Below are the code and all the weights of a small trained network. Each question names an input and a class and asks about switching units off, where a switched-off unit gives its printed mean instead of its output.

import numpy as np


def w(rows, s, z=0):
    codes = np.array(rows[::2]) - 128.0
    scale = np.full(codes.shape[1], s)
    scale[-1] = z or s
    return codes * scale


def f(y):
    return np.maximum(y, 0)


def log_softmax(a):
    a = a - a.max(-1, keepdims=True)
    return a - np.log(np.exp(a).sum(-1, keepdims=True))


def net(x, mask):
    res = np.array(x, float).reshape(1, 7) / 4 @ E
    y = f(res @ A[0][:, :-1].T + A[0][:, -1])
    res = res + np.where(mask, y, B[0][:, -1]) @ B[0][:, :-1]
    return log_softmax(res[-1] @ U[:, :-1].T + U[:, -1])


A, B = {}, {}
E = w([
[145,118,120,108,191,123,253,82],'x0',
[44,93,154,39,170,128,103,176],'x1',
[127,128,127,129,129,128,129,128],'x2',
[177,81,198,102,67,91,185,169],'x3',
[124,123,122,129,125,127,129,128],'x4',
[204,48,103,136,164,166,67,121],'x5',
[64,99,216,193,117,207,171,120],'x6',
],0.013)
A[0] = w([
[120,116,156,148,131,149,120,137,80],'N1',
[93,118,202,129,100,229,154,127,101],'N2',
[65,197,112,140,125,113,140,107,100],'N3',
[143,106,114,124,208,115,216,100,40],'N4',
[98,101,167,164,118,180,133,117,105],'N5',
[160,176,70,96,158,99,124,161,99],'N6',
[179,130,97,59,130,2,114,107,103],'N7',
[106,89,171,152,123,204,149,119,74],'N8',
[128,113,120,117,212,106,194,66,72],'N9',
[186,103,181,72,46,102,171,165,77],'N10',
[105,163,86,137,140,154,127,130,63],'N11',
[69,173,110,139,199,156,73,96,96],'N12',
[62,186,128,130,93,75,160,130,61],'N13',
[80,106,157,38,165,142,109,133,106],'N14',
[171,78,193,119,69,71,141,209,76],'N15',
[73,170,150,110,103,80,144,101,94],'N16',
[156,65,89,124,169,195,104,89,58],'N17',
[71,184,114,152,96,59,176,161,83],'N18',
[105,137,155,165,114,206,113,155,96],'N19',
[117,182,148,136,93,125,100,167,51],'N20',
[186,185,142,192,93,143,132,72,96],'N21',
[129,154,119,126,148,155,109,105,2],'N22',
[127,54,111,152,91,135,53,126,80],'N23',
[116,167,96,174,143,155,104,50,82],'N24',
[84,104,180,185,131,179,153,100,85],'N25',
[175,178,114,90,108,65,67,162,89],'N26',
[123,124,127,134,135,159,146,131,55],'N27',
[110,112,196,55,199,148,105,178,63],'N28',
[50,91,121,59,168,103,119,172,72],'N29',
[111,136,111,139,92,130,89,135,25],'N30',
[119,116,136,210,109,133,146,104,117],'N31',
[153,116,139,118,189,116,197,125,14],'N32',
[189,156,123,174,118,155,150,117,82],'N33',
[82,201,46,143,198,185,82,94,72],'N34',
[112,150,150,182,71,119,36,197,110],'N35',
[176,62,132,148,193,161,90,147,107],'N36',
[99,202,123,121,123,123,151,138,77],'N37',
[169,144,101,182,58,117,133,65,74],'N38',
[83,78,122,67,177,146,120,181,111],'N39',
[197,180,99,157,86,124,139,87,86],'N40',
[186,46,132,129,200,148,113,116,91],'N41',
[151,75,127,139,128,109,144,172,32],'N42',
[153,93,100,125,133,142,129,150,79],'N43',
],0.013,0.0056)
B[0] = w([
[124,121,115,107,151,130,104,127,153],'N1',
[136,125,93,122,168,88,114,144,224],'N2',
[170,152,160,160,120,128,96,89,193],'N3',
[93,168,130,40,95,101,152,119,216],'N4',
[156,107,82,115,156,73,97,143,193],'N5',
[117,83,86,128,184,83,99,167,202],'N6',
[122,77,91,133,181,75,68,172,248],'N7',
[149,108,94,138,171,82,95,154,203],'N8',
[82,141,155,24,90,93,167,130,215],'N9',
[64,82,184,222,129,117,164,65,223],'N10',
[93,124,149,160,139,116,145,110,158],'N11',
[73,68,147,158,114,130,199,84,203],'N12',
[193,180,159,146,145,134,90,109,198],'N13',
[148,124,101,159,96,191,157,169,208],'N14',
[50,103,154,169,131,116,192,61,222],'N15',
[206,167,166,132,134,135,90,127,187],'N16',
[165,166,167,145,141,158,80,86,199],'N17',
[204,172,163,139,162,171,67,100,204],'N18',
[119,104,124,91,156,90,107,157,186],'N19',
[117,135,157,64,111,147,112,107,164],'N20',
[130,118,82,144,81,190,145,177,207],'N21',
[123,117,144,141,128,127,131,122,142],'N22',
[122,166,167,98,126,147,102,109,187],'N23',
[120,87,158,145,130,136,186,123,196],'N24',
[118,97,84,118,167,75,88,154,214],'N25',
[138,123,116,99,169,81,135,164,217],'N26',
[136,110,120,112,133,126,119,115,142],'N27',
[157,109,101,145,87,172,150,185,208],'N28',
[154,145,89,170,109,178,158,185,214],'N29',
[101,110,149,85,107,117,130,122,152],'N30',
[132,129,88,134,126,114,99,160,184],'N31',
[88,136,147,82,104,128,121,122,187],'N32',
[127,146,103,142,96,147,139,145,185],'N33',
[65,84,160,176,128,93,170,93,229],'N34',
[102,129,138,2,76,117,153,106,217],'N35',
[180,187,177,138,137,134,89,101,206],'N36',
[154,150,145,136,137,133,89,104,176],'N37',
[155,142,87,153,95,163,165,177,199],'N38',
[143,140,77,157,87,179,127,141,209],'N39',
[146,128,75,145,101,162,131,168,204],'N40',
[158,187,167,141,146,157,73,95,214],'N41',
[123,134,146,145,132,136,133,86,158],'N42',
[161,129,146,127,153,148,102,102,155],'N43',
],0.011,0.017)
U = w([
[150,81,77,125,217,78,77,176,79],'0',
[163,124,76,169,77,206,135,190,71],'1',
[99,72,171,200,149,127,153,77,168],'2',
[202,177,185,142,165,165,56,99,97],'3',
[119,133,146,7,92,130,124,130,253],'4',
],0.014,0.003)

Each question gives the input, the list of numbers given to net, and the class t.
The units are the neurons (one row each of A and B). Each row of codes is followed by its name. A weight is (code - 128) times the scale printed after its matrix; where a second scale follows, it is the last column's (A, B and U).
mask holds one flag per neuron, in row order. A switched-off neuron (its flag False) gives its mean, the last column of its row in B, instead of its output. The means were averaged over made-up inputs and are rounded, as every weight is.
A unit's drop is (log p(t) with every unit on - log p(t) with that unit switched off) / (log p(t) with every unit on - log p(t) with every unit switched off).
The circuit of an input: a set's keep is (log p(t) with only the set's units on - log p(t) with every unit switched off) / (log p(t) with every unit on - log p(t) with every unit switched off). Starting from the 12 units with the biggest drops (on a tie, the unit counted first), units are removed one at a time, each time the one whose removal leaves the highest keep (on an exact tie, the one counted first), for as long as the keep stays at least 0.8.
units of the circuit, in order: the units of the circuit, biggest drop first
most important unit: the unit with the biggest drop
top k neurons: the k neurons with the biggest drops, biggest first
drop of u: that unit's drop, to one decimal
input [-6,2,-5,-8,-1,-5,2], class 2: top 2 neurons	N34, N12
input [8,6,6,6,6,-3,6], class 4: top 3 neurons	N4, N9, N32
input [-8,1,-3,0,1,-2,6], class 4: units of the circuit, in order	N35
input [8,8,-2,-6,3,7,-5], class 1: top 4 neurons	N29, N39, N14, N28
input [-3,-5,8,7,-1,8,3], class 3: top 3 neurons	N36, N41, N34
input [-7,-5,-3,1,-3,-8,8], class 0: top 3 neurons	N25, N2, N19
input [1,1,2,-3,4,-7,6], class 3: top 4 neurons	N18, N13, N3, N7
input [0,-4,8,-7,3,8,-4], class 3: top 3 neurons	N17, N36, N41
input [5,-8,2,6,1,-2,-7], class 1: top 2 neurons	N38, N40
input [-4,7,4,-6,-2,5,-5], class 1: top 2 neurons	N29, N39
input [4,6,-6,7,1,-1,-6], class 2: top 2 neurons	N10, N15
input [3,-7,-2,-6,3,-1,-4], class 1: top 3 neurons	N40, N21, N38
input [6,-7,5,-5,7,8,-7], class 3: top 2 neurons	N17, N41
input [6,2,-2,-6,-1,-4,7], class 0: units of the circuit, in order	N25
input [5,2,-4,-3,-3,-4,0], class 4: top 3 neurons	N9, N4, N41
input [-8,7,4,-3,4,-2,-5], class 4: top 2 neurons	N35, N20
input [-8,-3,0,-6,-8,3,-4], class 4: drop of N35	0.9
input [1,5,-5,0,3,-5,7], class 0: drop of N20	0.0
input [-2,-4,-3,-2,0,-3,4], class 0: drop of N29	0.6
input [-4,7,-8,4,-8,6,0], class 1: most important unit	N28
input [1,-3,-7,-5,7,3,-4], class 2: drop of N25	0.1
